[[139 133 123 154]
 [144 125 119 153]
 [141 131 121 155]
 [143 127 120 154]]
=>
[[139 133 123 154]
 [141 131 121 155]
 [143 127 120 154]
 [144 125 119 153]]

[[136 138 134]
 [149 131 138]
 [123 117 146]
 [152 123 136]]
=>
[[136 138 134]
 [149 131 138]
 [152 123 136]
 [123 117 146]]

[[127 115 125 119 121 113 112 130 146 127 126 123]
 [139 120 121 120 112 117 125 113 136 131 118 126]
 [127 118 114 119 126 115 116 130 150 116 133 131]]
=>
[[139 120 121 120 112 117 125 113 136 131 118 126]
 [127 118 114 119 126 115 116 130 150 116 133 131]
 [127 115 125 119 121 113 112 130 146 127 126 123]]

[[143 106]
 [146 100]
 [144 101]
 [118 150]]
=>
[[118 150]
 [143 106]
 [144 101]
 [146 100]]

[[123 131 132 128 135 125 132 131 128 106 130 139 126]
 [123 121 123 132 132 132 141 137 124 116 132 124 139]
 [124 123 120 130 131 120 140 137 125 129 133 120 142]]
=>
[[123 131 132 128 135 125 132 131 128 106 130 139 126]
 [124 123 120 130 131 120 140 137 125 129 133 120 142]
 [123 121 123 132 132 132 141 137 124 116 132 124 139]]

[[122 136 117 132 127 155 121 145]
 [126 125 120 123 128 127 125 132]
 [126 132 125 130 130 124 116 125]
 [142 137 128 126 128 117 131 117]
 [122 131 133 114 127 134 126 137]
 [113 129 125 133 128 142 132 124]]
=>
[[142 137 128 126 128 117 131 117]
 [122 136 117 132 127 155 121 145]
 [126 132 125 130 130 124 116 125]
 [122 131 133 114 127 134 126 137]
 [113 129 125 133 128 142 132 124]
 [126 125 120 123 128 127 125 132]]

[[141 138 135 137 118 136 142 108 106 141 111]
 [151 123 123 125 104 118 124 103 129 139 104]
 [149 128 128 130 108 125 131 103 119 141 105]]
=>
[[141 138 135 137 118 136 142 108 106 141 111]
 [149 128 128 130 108 125 131 103 119 141 105]
 [151 123 123 125 104 118 124 103 129 139 104]]
---
[[113 140 129 148]
 [119 113 144 114]
 [109 129 109 133]
 [119 130 102 130]
 [112 117 112 117]]
=>
[113 113 109 130]

[[114 142]
 [150 108]]
=>
[114 108]

[[142 103 128]
 [149 108 127]
 [109 110 129]]
=>
[142 108 129]

[[156 148]
 [142 111]
 [140 108]]
=>
[156 111]

[[109 123]
 [130 105]
 [144 114]
 [133 100]
 [131 144]]
=>
[109 105]

[[143 139 135 106]
 [141 136 138 111]
 [111 114 112 142]]
=>
[143 136 112]

[[118 135 104]
 [147 148 138]
 [129 127 126]
 [128 129 127]]
=>
[118 148 126]

[[128 113 104 135 148]
 [106 135 153 122 126]]
=>
[128 135]

[[105 115 135 117 102]
 [135 120 105 118 132]]
=>
[105 120]
---
[[136 129 129]
 [105 127 127]
 [105 127 128]
 [135 130 129]
 [136 128 128]]
=>
[129 127 105]

[[147 138]
 [150 107]]
=>
[138 150]

[[158 127 126]
 [123 148 147]]
=>
[126 148]

[[102 147 116 105]
 [130 131 140 111]
 [105 143 116 144]
 [118 108 112 147]]
=>
[105 140 143 118]

[[131 144 101]
 [128 133 122]
 [116 147 145]
 [127 139 110]
 [125 139 111]]
=>
[101 133 116]

[[139 143 123]
 [129 134 118]
 [125 131 137]
 [136 132 103]
 [132 148 118]]
=>
[123 134 125]
---
[[107 112 153]
 [156 136 139]
 [136 123 116]]
=>
[[136 139]
 [123 116]]

[[133 130 107 125]
 [120 140 101 120]
 [127 122 132 125]]
=>
[[140 101]
 [122 132]]

[[113 110 145 132]
 [133 128 117 122]
 [134 140 111 123]
 [151 116 136 128]]
=>
[[128 117]
 [140 111]]

[[124 109 144 116]
 [158 121 139 124]
 [152 126 132 119]
 [133 128 134 114]]
=>
[[121 139]
 [126 132]]

[[129 127 136 130 126]
 [129 128 128 129 129]
 [130 133 131 105 136]]
=>
[[128 128]
 [133 131]]

[[132 108 100]
 [155 139 132]
 [109 101 101]
 [150 147 142]]
=>
[[139 132]
 [101 101]]

[[136 106 112]
 [130 145 118]
 [107 111 148]]
=>
[[145 118]
 [111 148]]

[[138 121 125 128 149]
 [115 145 137 137 128]
 [108 137 135 122 126]]
=>
[[145 137]
 [137 135]]

[[127 148 135]
 [126 105 106]
 [124 102 151]]
=>
[[105 106]
 [102 151]]
